Below is a small trained network, with its code and all its weights. Each question gives an input and a class and asks what happens when units are switched off, that is, made to give their printed mean instead of their output.

import numpy as np


def w(rows, s, z=0):
    codes = np.array(rows[::2]) - 128.0
    scale = np.full(codes.shape[1], s)
    scale[-1] = z or s
    return codes * scale


def norm(h):
    return h / np.sqrt((h * h).mean(-1, keepdims=True) + 1e-5)


def f(y):
    return y / 2 * (1 + np.tanh(0.7978845608 * (y + 0.044715 * y**3)))


def log_softmax(a):
    a = a - a.max(-1, keepdims=True)
    return a - np.log(np.exp(a).sum(-1, keepdims=True))


def net(x, mask):
    res = np.array(x, float).reshape(1, 6) / 4 @ E
    u = 0
    for l in range(2):
        y = f(norm(res) @ A[l][:, :-1].T + A[l][:, -1])
        res = res + np.where(mask[u : u + 3], y, B[l][:, -1]) @ B[l][:, :-1]
        u += 3
    return log_softmax(norm(res)[-1] @ U[:, :-1].T + U[:, -1])


A, B = {}, {}
E = w([
[139,160,198],'x0',
[8,173,128],'x1',
[52,143,132],'x2',
[57,38,88],'x3',
[88,81,254],'x4',
[161,132,95],'x5',
],0.0071)
A[0] = w([
[244,100,126,37],'L0N1',
[85,162,71,56],'L0N2',
[60,255,100,255],'L0N3',
],0.011,0.0044)
B[0] = w([
[250,118,144,164],'L0N1',
[214,153,67,147],'L0N2',
[108,146,139,255],'L0N3',
],0.017,0.0077)
A[1] = w([
[164,46,223,19],'L1N1',
[212,34,14,144],'L1N2',
[46,2,98,6],'L1N3',
],0.0086,0.0023)
B[1] = w([
[149,180,2,191],'L1N1',
[97,183,198,253],'L1N2',
[190,57,24,182],'L1N3',
],0.0064,0.0035)
U = w([
[187,104,140,241],'0',
[104,108,124,3],'1',
[67,192,74,173],'2',
[68,3,94,151],'3',
[22,172,197,191],'4',
],0.021,0.0063)

Each question gives the input, the list of numbers given to net, and the class t.
The units are the neurons (one row each of A and B). Each row of codes is followed by its name. A weight is (code - 128) times the scale printed after its matrix; where a second scale follows, it is the last column's (A, B and U).
mask holds one flag per neuron, layer by layer. A switched-off neuron (its flag False) gives its mean, the last column of its row in B, instead of its output. The means were averaged over made-up inputs and are rounded, as every weight is.
A unit's drop is (log p(t) with every unit on - log p(t) with that unit switched off) / (log p(t) with every unit on - log p(t) with every unit switched off).
The circuit of an input: a set's keep is (log p(t) with only the set's units on - log p(t) with every unit switched off) / (log p(t) with every unit on - log p(t) with every unit switched off). Starting from all 6 units, units are removed one at a time, each time the one whose removal leaves the highest keep (on an exact tie, the one counted first), for as long as the keep stays at least 0.8.
circuit, biggest first: the units of the circuit, biggest drop first
k most important neurons: the k neurons with the biggest drops, biggest first
top k neurons in layer l: the k neurons of layer l with the biggest drops, biggest first
drop when u is switched off: that unit's drop, to one decimal
input [8,-2,3,-8,-3,-4], class 4: top 2 neurons in layer 0 : [L0N2; L0N1]
input [3,2,6,5,4,3], class 3: circuit, biggest first : [L1N3; L1N2]
input [-2,0,1,-7,2,2], class 4: top 2 neurons in layer 1 : [L1N3; L1N1]
input [1,0,8,6,2,-2], class 3: circuit, biggest first : [L1N3]
input [0,-4,8,1,4,2], class 3: top 2 neurons in layer 0 : [L0N3; L0N1]
input [-1,0,2,2,6,-6], class 3: 2 most important neurons : [L0N3; L1N3]
input [-5,7,2,4,8,2], class 3: top 2 neurons in layer 1 : [L1N3; L1N2]
input [-3,-4,0,1,8,-5], class 3: drop when L1N1 is switched off : 0.1
input [7,0,3,8,-2,-7], class 3: drop when L0N3 is switched off : 0.1
input [5,1,8,8,3,-2], class 3: drop when L0N1 is switched off : -0.1
